Here is a tiny trained network, its code and every weight. The questions are about switching its units off for an input and a class, where a switched-off unit gives its printed mean instead of its output.

import numpy as np


def w(rows, s, z=0):
    codes = np.array(rows[::2]) - 128.0
    scale = np.full(codes.shape[1], s)
    scale[-1] = z or s
    return codes * scale


def norm(h):
    return h / np.sqrt((h * h).mean(-1, keepdims=True) + 1e-5)


def f(y):
    return y / 2 * (1 + np.tanh(0.7978845608 * (y + 0.044715 * y**3)))


def log_softmax(a):
    a = a - a.max(-1, keepdims=True)
    return a - np.log(np.exp(a).sum(-1, keepdims=True))


def net(x, mask):
    res = np.array(x, float).reshape(1, 7) / 4 @ E
    u = 0
    for l in range(2):
        y = f(norm(res) @ A[l][:, :-1].T + A[l][:, -1])
        res = res + np.where(mask[u : u + 5], y, B[l][:, -1]) @ B[l][:, :-1]
        u += 5
    return log_softmax(norm(res)[-1] @ U[:, :-1].T + U[:, -1])


A, B = {}, {}
E = w([
[149,57,150,149,6,187,167,114,62,146],'x0',
[129,123,103,113,130,141,124,133,123,126],'x1',
[118,138,128,142,128,132,130,109,126,137],'x2',
[160,174,114,56,92,41,34,89,151,167],'x3',
[131,134,164,84,154,112,185,67,61,82],'x4',
[129,121,127,131,135,131,127,112,133,143],'x5',
[139,117,142,127,135,122,135,122,141,135],'x6',
],0.012)
A[0] = w([
[148,142,136,199,89,180,123,168,201,156,186],'0.n1',
[113,52,154,177,67,216,177,144,111,122,85],'0.n2',
[192,121,130,133,1,137,133,98,103,155,3],'0.n3',
[145,148,137,81,120,175,98,193,149,136,99],'0.n4',
[83,115,102,196,239,146,213,194,137,123,165],'0.n5',
],0.0089,0.0049)
B[0] = w([
[111,77,41,135,153,140,1,153,79,81,214],'0.n1',
[214,242,135,125,200,209,84,153,114,83,248],'0.n2',
[6,3,96,141,154,5,181,176,135,157,217],'0.n3',
[74,114,186,190,133,96,118,155,134,108,138],'0.n4',
[78,37,104,86,31,14,121,135,94,189,254],'0.n5',
],0.009,0.0085)
A[1] = w([
[75,84,148,87,45,65,174,81,82,130,67],'1.n1',
[60,151,124,166,74,125,79,202,255,228,77],'1.n2',
[163,150,167,49,148,94,169,115,31,148,252],'1.n3',
[171,176,115,171,159,142,37,143,212,101,43],'1.n4',
[41,104,87,112,88,149,102,127,82,101,163],'1.n5',
],0.0083,0.0036)
B[1] = w([
[121,107,51,84,226,101,172,188,114,126,245],'1.n1',
[164,97,138,197,12,103,169,167,168,168,225],'1.n2',
[88,174,168,151,117,158,144,71,133,125,255],'1.n3',
[204,205,122,123,119,217,228,105,171,81,178],'1.n4',
[157,101,176,112,122,98,119,98,201,167,233],'1.n5',
],0.012,0.0074)
U = w([
[117,36,87,138,65,51,45,192,165,187,226],'0',
[60,105,117,40,185,54,230,103,74,129,179],'1',
[216,199,115,136,51,140,145,137,225,125,142],'2',
[111,250,187,64,179,115,67,24,145,97,4],'3',
[187,103,96,153,127,238,42,208,92,92,59],'4',
[139,149,210,145,96,237,201,85,41,78,71],'5',
],0.015,0.0023)

Each question gives the input, the list of numbers given to net, and the class t.
The units are the neurons (one row each of A and B). Each row of codes is followed by its name. A weight is (code - 128) times the scale printed after its matrix; where a second scale follows, it is the last column's (A, B and U).
mask holds one flag per neuron, layer by layer. A switched-off neuron (its flag False) gives its mean, the last column of its row in B, instead of its output. The means were averaged over made-up inputs and are rounded, as every weight is.
A unit's drop is (log p(t) with every unit on - log p(t) with that unit switched off) / (log p(t) with every unit on - log p(t) with every unit switched off).
The circuit of an input: a set's keep is (log p(t) with only the set's units on - log p(t) with every unit switched off) / (log p(t) with every unit on - log p(t) with every unit switched off). Starting from all 10 units, units are removed one at a time, each time the one whose removal leaves the highest keep (on an exact tie, the one counted first), for as long as the keep stays at least 0.8.
units of the circuit, in order: the units of the circuit, biggest drop first
k most important neurons: the k neurons with the biggest drops, biggest first
k most important neurons of layer l: the k neurons of layer l with the biggest drops, biggest first
drop of u: that unit's drop, to one decimal
input [-2,-8,7,-7,-1,8,0], class 0: units of the circuit, in order => 0.n5
input [-3,6,0,1,0,0,-7], class 2: 2 most important neurons => 0.n3; 0.n5
input [5,0,3,-1,-5,3,-8], class 4: 2 most important neurons => 0.n2; 0.n5
input [6,2,8,0,0,-2,7], class 4: 4 most important neurons => 0.n2; 0.n5; 1.n2; 0.n3
input [0,1,4,5,8,2,-8], class 3: 3 most important neurons => 0.n5; 0.n3; 1.n3
input [8,1,4,-6,-2,6,5], class 4: units of the circuit, in order => 0.n2; 0.n1
input [1,-6,7,-7,-7,-8,6], class 4: 3 most important neurons of layer 0 => 0.n2; 0.n3; 0.n1
input [1,1,-1,5,3,2,-2], class 1: 2 most important neurons => 0.n2; 1.n1
input [1,1,3,0,-7,-4,-5], class 4: 3 most important neurons => 0.n1; 0.n5; 0.n3
input [1,2,3,-7,2,4,8], class 5: 2 most important neurons => 0.n2; 0.n3
input [-3,7,-2,3,-7,4,-1], class 2: 2 most important neurons => 1.n4; 0.n5
input [-2,-8,1,3,1,-8,7], class 3: 3 most important neurons => 0.n5; 0.n3; 1.n2
input [-6,4,4,2,-3,2,-4], class 2: 3 most important neurons => 1.n4; 0.n3; 0.n5
input [4,2,-8,-2,5,8,-2], class 5: units of the circuit, in order => 0.n2
input [4,-3,3,-2,0,6,-8], class 4: 2 most important neurons of layer 0 => 0.n2; 0.n3
input [-8,5,-5,3,8,-1,7], class 3: 3 most important neurons => 0.n3; 0.n5; 1.n1
input [3,-8,3,-3,-8,-2,4], class 4: 2 most important neurons => 0.n2; 0.n1
input [-2,6,-5,2,5,-6,-7], class 3: 2 most important neurons of layer 0 => 0.n5; 0.n3
input [6,-8,-7,-1,-2,3,-4], class 4: 2 most important neurons of layer 0 => 0.n2; 0.n5
input [-1,-3,7,5,-5,6,7], class 2: most important neuron of layer 1 => 1.n4
input [-1,0,6,7,-1,5,-1], class 2: drop of 0.n5 => 0.9
input [-6,2,8,5,-1,-2,2], class 2: drop of 1.n4 => 0.1
input [7,7,-2,2,3,-7,-1], class 1: drop of 0.n3 => 5.0
input [-3,7,0,2,4,-4,6], class 3: 2 most important neurons of layer 0 => 0.n5; 0.n3
